Below are the code and all the weights of a small trained network. Each question names an input and a class and asks about switching units off, where a switched-off unit gives its printed mean instead of its output.

import numpy as np


def w(rows, s, z=0):
    codes = np.array(rows[::2]) - 128.0
    scale = np.full(codes.shape[1], s)
    scale[-1] = z or s
    return codes * scale


def f(y):
    return y / 2 * (1 + np.tanh(0.7978845608 * (y + 0.044715 * y**3)))


def log_softmax(a):
    a = a - a.max(-1, keepdims=True)
    return a - np.log(np.exp(a).sum(-1, keepdims=True))


def net(x, mask):
    res = np.array(x, float).reshape(1, 4) / 4 @ E
    y = f(res @ A[0][:, :-1].T + A[0][:, -1])
    res = res + np.where(mask, y, B[0][:, -1]) @ B[0][:, :-1]
    return log_softmax(res[-1] @ U[:, :-1].T + U[:, -1])


A, B = {}, {}
E = w([
[164,71,81,122,153,72],'x0',
[65,148,126,140,164,38],'x1',
[192,210,185,50,99,126],'x2',
[158,133,171,148,8,114],'x3',
],0.012)
A[0] = w([
[150,162,98,116,128,206,237],'neuron 0',
[140,99,125,202,91,75,190],'neuron 1',
[115,185,65,91,213,74,208],'neuron 2',
[14,149,161,155,121,58,179],'neuron 3',
[133,130,82,128,178,170,147],'neuron 4',
[141,33,169,124,159,185,164],'neuron 5',
[67,139,117,170,138,82,165],'neuron 6',
[66,132,129,172,164,193,199],'neuron 7',
[111,168,155,101,203,37,148],'neuron 8',
[143,131,97,118,174,73,146],'neuron 9',
[52,153,106,71,166,25,235],'neuron 10',
[63,102,101,207,101,128,150],'neuron 11',
[231,82,127,145,109,80,254],'neuron 12',
[197,18,93,194,125,96,173],'neuron 13',
[156,12,55,183,81,29,196],'neuron 14',
[196,211,153,74,86,109,184],'neuron 15',
[101,108,121,114,165,255,175],'neuron 16',
[191,150,194,66,73,119,219],'neuron 17',
],0.0091,0.0042)
B[0] = w([
[186,99,103,101,64,163,187],'neuron 0',
[88,174,101,140,128,125,180],'neuron 1',
[170,96,146,94,136,79,230],'neuron 2',
[116,157,195,198,147,84,219],'neuron 3',
[157,65,150,116,135,130,171],'neuron 4',
[110,88,126,113,94,172,173],'neuron 5',
[146,138,148,149,123,98,185],'neuron 6',
[143,47,105,175,76,117,195],'neuron 7',
[168,109,138,102,207,81,217],'neuron 8',
[137,99,166,25,158,122,174],'neuron 9',
[146,138,175,130,159,20,246],'neuron 10',
[70,117,145,175,111,150,192],'neuron 11',
[116,212,113,37,144,147,197],'neuron 12',
[44,139,140,66,112,150,206],'neuron 13',
[1,146,77,84,137,123,234],'neuron 14',
[173,177,185,139,225,146,233],'neuron 15',
[182,62,91,156,63,145,203],'neuron 16',
[134,224,158,157,184,194,232],'neuron 17',
],0.0096,0.011)
U = w([
[125,129,150,247,113,108,150],'0',
[177,123,140,95,167,57,162],'1',
[164,131,97,156,139,145,1],'2',
[96,62,118,121,98,158,69],'3',
[216,184,175,121,152,229,148],'4',
[206,66,97,142,46,180,181],'5',
[93,179,74,88,89,124,103],'6',
],0.013,0.0065)

Each question gives the input, the list of numbers given to net, and the class t.
The units are the neurons (one row each of A and B). Each row of codes is followed by its name. A weight is (code - 128) times the scale printed after its matrix; where a second scale follows, it is the last column's (A, B and U).
mask holds one flag per neuron, in row order. A switched-off neuron (its flag False) gives its mean, the last column of its row in B, instead of its output. The means were averaged over made-up inputs and are rounded, as every weight is.
A unit's drop is (log p(t) with every unit on - log p(t) with that unit switched off) / (log p(t) with every unit on - log p(t) with every unit switched off).
The circuit of an input: a set's keep is (log p(t) with only the set's units on - log p(t) with every unit switched off) / (log p(t) with every unit on - log p(t) with every unit switched off). Starting from the 12 units with the biggest drops (on a tie, the unit counted first), units are removed one at a time, each time the one whose removal leaves the highest keep (on an exact tie, the one counted first), for as long as the keep stays at least 0.8.
circuit, biggest first: the units of the circuit, biggest drop first
most important unit: the unit with the biggest drop
k most important neurons: the k neurons with the biggest drops, biggest first
drop of u: that unit's drop, to one decimal
input [6,0,0,-1], class 6: circuit, biggest first => neuron 14; neuron 15; neuron 13
input [1,-1,-5,2], class 6: circuit, biggest first => neuron 14; neuron 13
input [6,-5,0,-2], class 6: most important unit => neuron 12
input [-4,-2,-7,1], class 3: circuit, biggest first => neuron 10; neuron 17
input [-3,5,-6,-5], class 0: 2 most important neurons => neuron 11; neuron 3
input [2,5,-7,3], class 6: 2 most important neurons => neuron 14; neuron 13
input [-1,-4,-8,0], class 3: 2 most important neurons => neuron 14; neuron 13
input [5,-4,1,8], class 4: 2 most important neurons => neuron 17; neuron 15
input [-8,6,2,-1], class 0: 3 most important neurons => neuron 3; neuron 9; neuron 12
input [0,-3,-6,-5], class 3: 3 most important neurons => neuron 13; neuron 14; neuron 11
input [-4,0,2,-6], class 5: drop of neuron 16 => 0.2
input [3,-7,-3,-5], class 5: drop of neuron 16 => 0.1
input [3,-6,-5,-2], class 3: drop of neuron 13 => 0.3
input [-2,-6,-7,1], class 5: circuit, biggest first => neuron 16
